Each row has two labels, one from each of two sets.
[  3  -4   3   0  16  11   3  -9  -4  -5 -16 -19   9  -1  -1  -2   4 -14
 -12  -6 -13   6 -16   6  -3   0   5   0  -6  -3   8 -11  -3   0  -1   5
   8  -1  -1  -6   7  16   7  -3   1   0   8  18   8   0  -9  -4  -2 -21
  -7 -12   5  13  15  -4   6  -8  -5  -1  -1   6 -10 -13  -2   3   6   1
  -5   1 -19  -2  12 -12   1   6   5   4  -3  -4   7  -6  13   8   3  -6
   0  11  -9   2   7   8   6  -8   1  -4   2   6  -4  -3  -3   2  -9  -1
   2   0   1   1   6  29   0   3  -5   4  -7  -2  -6   2 -12   5  -2  13
  13  -6   8   7  13  -6   5   1  15  -2   4  -1   6 -20  -4  -1   6  -2
  -2   2  10  35  -6   1   1   7  -6  -3   7  -3  -6  -2 -11 -17  11   4
   7 -19  -1  -3  -8   5  -7   5  -4  -1   2   4  -3   0  -1   3  -5   4
   6   3   4  -4] => C HH
[ -5  -3   9   0   5  18 -12  18 -15   0 -10 -16   3   1   2   9 -37  -5
 -15 -20 -25  18  -6   2  19  23  13 -12   3 -17  22  -4  -2 -18   8  27
 -17  -3  -8  -2 -13  10  -6  -2 -15   3  15   8   3  -9  12   5  -3 -21
  -8  -5 -13  10  13   3   3   5  17   1  -8  -5  11   1  -9   2   2 -12
 -10   7  -1   4  14  -8  -2  14   3   5   7   1  13  -2 -32  -7   6   2
   0  -5  -5  -1  11  -2  15  -4 -12 -10   3   6 -18  11   2   0  14  -6
  17   3  -1 -11  12  41   2  13  -1   5 -11   3  -8   5   2  -1  -8   1
  15  -1   2  11   8  -2   4  -3 -13   7   2  -1  -1 -20  15  -8  18  10
  -8  -5   1  23   7  -2  -3 -30  -2   0   9 -18   3   4 -10 -10  11   5
  13 -13 -13  -6 -15   5   5  -1   2   8   2  -2  -1   0   0  -1   9   9
 -12  15   2  14] => C HJ
[ -4  -5   4  -3   7  16  -8  11 -14  -3 -11 -15   6   1   4   1 -26  -3
 -16 -13 -19   7  -9   2  16  18  13 -11  -3 -13  17  -3  -6 -13   2  19
 -10  -5  -4  -1  -6   6   0   0 -13  -2  19  10   5 -10   5   1  -6 -14
  -6  -6  -2  10  13   5   5   4  11   1  -6  -2   6  -3  -6   3   3  -3
  -8   6  -8   4  11  -8  -2   8   5  10   3  -4  15  -4 -15  -9   2  -2
   4  -1  -1  -1  11   3   6   1  -8 -11   2   5 -19   4   1  -4  14  -6
   9  12  -5  -6   9  35 -11  11  -5   4  -8  -2  -1   2   1  -3 -10   6
   9  -2  -2  11   1  -2   7  -1  -7   6   1  -2  -1 -14  10  -6  13   2
  -7  -4   4  29   3  -9  -1 -11   0  -5  10 -12  -1   1 -11  -9   9   0
  10 -11  -6  -4 -14   0   3   1   1   2  -1   4  -3   2   1   4  -1   5
   1   9   1   7] => C HJ
[  2  -1   8   1  11  13 -11   9  -7  -6  -5  -9   3  -5   8  12  -9  -9
  -9 -18 -21  31  -8   1   9  -6   3   0   4 -10  10  -7   0  -6  12   3
 -10   5  -8  -9  -6  15  -4  -8  -1  14   2   4   5   1   7  13   2 -12
  -7  -3 -15   8   4   2  -2  -7  -4  -8  -4  -2   5 -12  -7  -2  16   0
  -1   9  -3   0  10  -8  -6   8   2  -4   4   3   0   0 -26   9   7   4
 -28   7 -18  -1   4   3  25 -12  -1   2  -6  -1 -15  14   2  -2   0   1
  13 -12   4  -3  -3  38  -2   5   1  -2 -11   1 -15  23   0  -1   2  -4
  29  -2  15   4  13  -6  -9   5  -6  -3   5   4  -1  -5  11  -8   6   9
  -3  -9   1   8  10   8   3 -30  -4  18   0  -9  -2   2 -10 -14  15   4
  18 -16  -8 -12 -22   9   1   5  -6   1  10  -2  -1   1  -3  -3   5   2
 -13   9   3  13] => C HH
[ -3  -4   5   7   8   5 -15  16 -14  -1   0 -11  -3  13   2  11 -29  -2
  -7 -18 -16  17  -4   1  13  27   3  -2  -1 -16  28  -5   5 -12   7  22
 -16  -3   2   2 -11  12  -5  -2  -4   8   9   2   1  -7  12   7   2 -13
  -1  -1 -10   5  15   1  -2   5  14  -2 -11   0  15   3  -9  -1   5 -16
  -5   1   2   2   3  -5  -3   7  -5  -5   9   1  10  -1 -34  -3   8   3
 -12 -12 -12  -8   3  -5   9  -3 -13  -7   5   4 -11  15   6   1   2  -1
  14  -9   4 -10  13  33   4  11   2  -2  -4   3 -10   5   4  -1  -7  -2
  13   1   6   7   5  -7   4   1  -4   7   1  -5   0 -16   8  -4  11  14
  -3   7  -6  12   1   4  -2 -28  -2   2   0 -13   3  -4  -8  -7   9   4
   6 -12 -11 -10 -14   7   6  -2  -4   9   6  -9  -9  -1  -5  -8  13   3
 -16  -7   0  17] => P HJ
[ -4   6  12  -7  14  16 -10  13 -13   0 -14 -21  10  -5   5   6 -25 -11
 -16 -15 -22  13 -12   0  13  22  14 -11   4 -17   3  -8  -5 -15   4  23
 -17   1 -10  -5  -9   8  -3   0 -18 -11  12  15   0  -3   9   0  -4 -25
  -8 -12  -4  11  11   4   6  13  19   6  -5  -6   5  -1  -7   4  -2  -9
 -16   7   1   2  19  -8   0  15  16   9   1   7   7  -1  -8  -9   3   2
  17   4  -3  -1  15   1  16 -10  -8  -7  -1   5  -5   4   0   7  15  -3
  15   2  -3 -11   2  41   5   8  -3   6 -12   3  -6  -5   0   1  -4  -1
  10  -7  -1  10   6  -2   2  -6  -6   7   1   0   0 -14  10  -8  13   8
  -5  -4  12  25   8  -1  -2 -22   2   0  10 -14   1   5 -15  -2  14   7
   8 -16 -12   1 -11   4  -5   1   2   8  -2   2   4   2  10   2   6  19
  -4  16   4   7] => C HJ
[  0  -1   5  -2  11  14  -7   9  -9  -1  -8 -16   5  -4   7   9 -14  -8
  -8 -17 -21  21  -8   2   8   9   8  -4   1  -9  10  -6  -1  -6   7  11
  -8   2  -6  -6  -7  12  -1  -3  -7   4   7  10   3   1   7   7   0 -18
  -5  -6  -9   8  13   1   2  -1   3  -2  -5  -4   6  -7  -5   3   9  -3
  -6   7  -6   1  11  -9  -4  11   3   4   4   2   3  -3 -19   2   3   4
   0   4 -13  -1   8   0  18 -11  -7  -1  -4   2 -12   8   1   1   4  -2
  13  -2   1  -4   1  35   1   6   1  -1 -12   1 -11  17  -2  -1  -1   2
  21  -1   9   6  10  -6  -2  -2  -4   0   2   1   2 -12   5  -6   8   4
  -3  -7   6  16  11   4   1 -21  -3   8   2 -10  -1   3 -13  -9  13   3
  15 -16  -7  -5 -15   4   1   3  -2   1   6  -1   0   1   1   0   4   6
  -7  10   2  12] => C HH
[  2  -2   8   9  11   3  -4   3  -7  -2  -4 -15   0   8  -2  10 -12  -9
  -9 -12 -16  17  -8   5   4  12   2   4   1 -10  20 -11   4  -2   6  17
  -9  -2  -3  -3  -5  18   0  -4   1   7   2   6   1  -4   9   7   8 -23
  -4  -5  -5   9  13   0   1   2   9   0  -7   0   4  -3  -7   1   7 -15
  -7   2  -2  -1   2  -7  -4   2  -2  -5   8   2   7  -2 -13   1   8   1
  -4  -4 -18  -5   1  -2  11 -10  -7  -2   4   4  -1   9   0   4  -6  -2
  11 -12   6  -7  10  31   5   7   7   1  -6   3 -14   6  -1   1  -2  -1
  14  -1  13   5  10  -7   4  -1   4   3   3  -3   5 -17  -2  -2   9  12
  -8   7  -1  14   2  10  -1 -20  -1   4   0 -10   1  -3 -13  -9  10   5
   6 -19  -8  -6 -10   7   0   2  -6   4   6  -5  -8  -1  -4  -4  13   3
 -10  -8   4  11] => P HH
[  1  -2   8   0  13  15  -7   8  -9  -3  -6 -11   3  -4   2   8 -14  -8
 -11 -17 -21  25  -9   2   8   2   9  -3   2 -11  14 -10  -1  -6   9   8
 -10   2  -4  -8  -2  14  -4  -2  -4   8   5  10   6  -3   6  10  -1 -14
  -7  -4 -12   9   7   0   2   0  -1 -10  -5  -4   0  -8  -7   1  13  -1
  -4   8  -8   1  12  -7  -8   8   4  -1   1   1   1  -3 -20   6   6   2
  -9   6 -14  -1   7   3  23  -9  -2  -2  -2   3 -13  12   1  -3   2  -1
  11  -5   2  -6   2  42  -2   9   0  -2  -8   1 -13  17  -3   0   1  -2
  23  -1  13   8  10  -5  -5   1  -5   0   6   0   0 -10  12  -8   9   7
  -6  -7   2  18   5   7   2 -27  -2  11   4 -11  -2   3 -12 -17  15  -4
  18 -18  -9 -10 -20   7   3   2  -5   1   5   1  -2   1  -3  -1   6   3
  -9  11   4   8] => C HH
[ -2  -5   3  -6   6  18 -18  17 -14  -1  -4  -4   3  -5   7   9 -23   0
 -17 -22 -22  26  -6   0  23   7   6  -7   4 -15  12  -2  -4 -12  13   8
 -19   3  -8  -6 -10   9  -7  -4 -11   8  10   3   8  -6   8  13  -3  -4
  -4  -4 -19   5   2  -6   0  -5   1 -11  -5  -7  16  -7 -10  -2  13   3
   0   8 -11   2  14  -7  -2   4   1   1   6   4   3   1 -37   0   6   8
 -18   2  -8   3   7   3  23  -4  -6  -4  -5   0 -27  15   6  -6  10   1
  13  -1  -2  -2   1  38  -7   9   2  -3 -10  -1 -12  21   2  -5   0  -3
  23  -3   8   6   7  -5  -5   9 -21   1   6  -1  -1  -4  18  -9  11   6
  -5 -15   1  13  13   0   7 -34  -4  16   1 -10  -1   7  -2 -12  12   0
  25  -7  -8 -13 -28   8   8  -1   1   2   9  -1  -3  -1  -1  -2   1   5
 -18  16  -1  11] => C HH
[ -3   3   9   7   8  12  -5  12 -13  -1  -9 -13   5   2   5   7 -28  -6
 -15 -12 -18  15  -7   2  15  22   9  -9   0 -16  16  -4  -2 -13   2  24
 -17  -3  -6  -3 -11   9  -7  -2 -13  -1  10   7   1  -5   8   1  -5 -19
  -5 -10  -5   9  10   7   0  10  17   1  -5  -4   6   2  -7   1   2 -11
 -11   8   3   1  12  -5  -2  10   7   4   3   2  10  -2 -17  -7   6   1
   9  -2  -4   0   7   1  12  -6  -9  -5   3   8  -9   9   2   3  13  -4
  13   0   0 -11  11  39   2  10  -1   5  -5   3  -6  -1   2   0  -8   0
   8  -3   4  10   7  -2   3  -4  -8   7   2  -3  -1 -14  11  -5  14  12
  -8   1   4  18   6   2  -2 -27   1   2  10 -14   3   1  -9  -4  10   4
   7 -14 -11  -3 -11   5   2   2   1   7  -1  -1  -2  -2   2   0   8  12
  -8   4   5   8] => C HJ
[  5   2   8  -3  13  13  -5  12  -4  -1  -9 -21   4  -6  10   8  -2 -14
   5 -18 -21  27  -8   3   3   3   5  -2   4  -5   0  -9  -2  -1   8   1
  -8   4 -10  -9  -7  10   3  -3  -7   4   3   9  -1   9   4   6   5 -19
  -9  -9  -9   5   7   0   3   3  -2  -5  -2  -5   7 -10  -8  -4   0  -3
  -4   6  -3   2  16 -10  -7  10  11  -2  -2   3  -5   1 -17   2   2   9
   3   8 -16  -1   7  -4  22 -15  -2  -1 -12  -5  -6   2   0   3   0  -3
  12  -7   4   3  -9  28   6  -4   0   0 -15   2 -11  14   0   1   8   0
  27  -3  11   1   9  -4  -8  -5   1  -3  -3   7  -1  -8   9  -9   3   5
   1 -13  12  12  16   4   4 -16  -4  12  -2  -6  -3   5 -14   1  13  11
  14 -16 -14   0 -11   2  -6   2  -3   3   6  -2   5   1   6  -2   2  13
  -3   6   5  13] => C HH
[ -3   2   4   7   6   0  -8   4 -10   2  -3  -5  -1   7  -2   7 -27   0
 -15  -4  -8   2  -3   2  10  20   5  -5   0 -14  18  -3   3 -10   2  26
 -16  -3   1   3  -8   9  -6   0  -4  -1   4   1  -1  -5  12   2  -1 -15
  -2  -1  -1   6   7   4   0  10  19   5  -4   0   6   9  -4  -2  15 -15
 -10   1   6   0   2   1  -2   1  -4  -1   7   2  15  -1 -13  -3   9   0
   3 -11  -3  -8   2   0   3   1 -10  -6   9  12  -4  11   1   5   9  -4
   7  -7  -1 -13  16  26   2  14  -2   4   2   3  -4 -10   2   2 -10  -4
  -6  -1   6  11   2  -4   6   1  -6  11   1  -9   2 -12   5  -3  11  16
  -9  10  -6  10  -1   5  -3 -25   2  -1   7 -13   5  -2  -4  -8   7  -1
   0 -10  -3  -4  -7   9   8   0   2   7  -1  -6  -5  -5  -1   1  13   5
 -12  -3   2   4] => P HJ
[ -8   3  13   9  18   4  -5   7 -14   0 -10 -26  -1  15   0   8 -23 -12
 -10 -13 -17  14 -10   3   8  30   5   1  -1 -20  22 -12   7  -7   6  32
 -18  -7  -3  -6  -8  18  -2  -5  -2   3   5   9  -4  -3  13   3   4 -31
  -6  -5   1  10  20   2   2  13  22   4 -10   1   7   4  -9   2   0 -25
 -16   1   5  -3   7 -10  -5   1  -1  -6   9   3   9  -2  -7   1  12   1
   7  -6 -11 -13   3  -4  11 -14 -13  -4   9   8  -2  11   1   8  -2  -2
  12 -17   6 -12  16  41  12  14  -2   4  -6   5 -14  -7   3   3  -6   0
   8  -4  10   6   6  -7   5  -6   2  15   2  -6   5 -23   3  -2  13  21
  -8  14   1  22   2  11  -2 -31   2  -1   5 -15   1  -2 -16  -4   2   7
   1 -22 -12   0  -6  10  -3   3  -4  13   2  -7  -8  -4   1  -3  19  12
 -12  -5   7   9] => P HJ
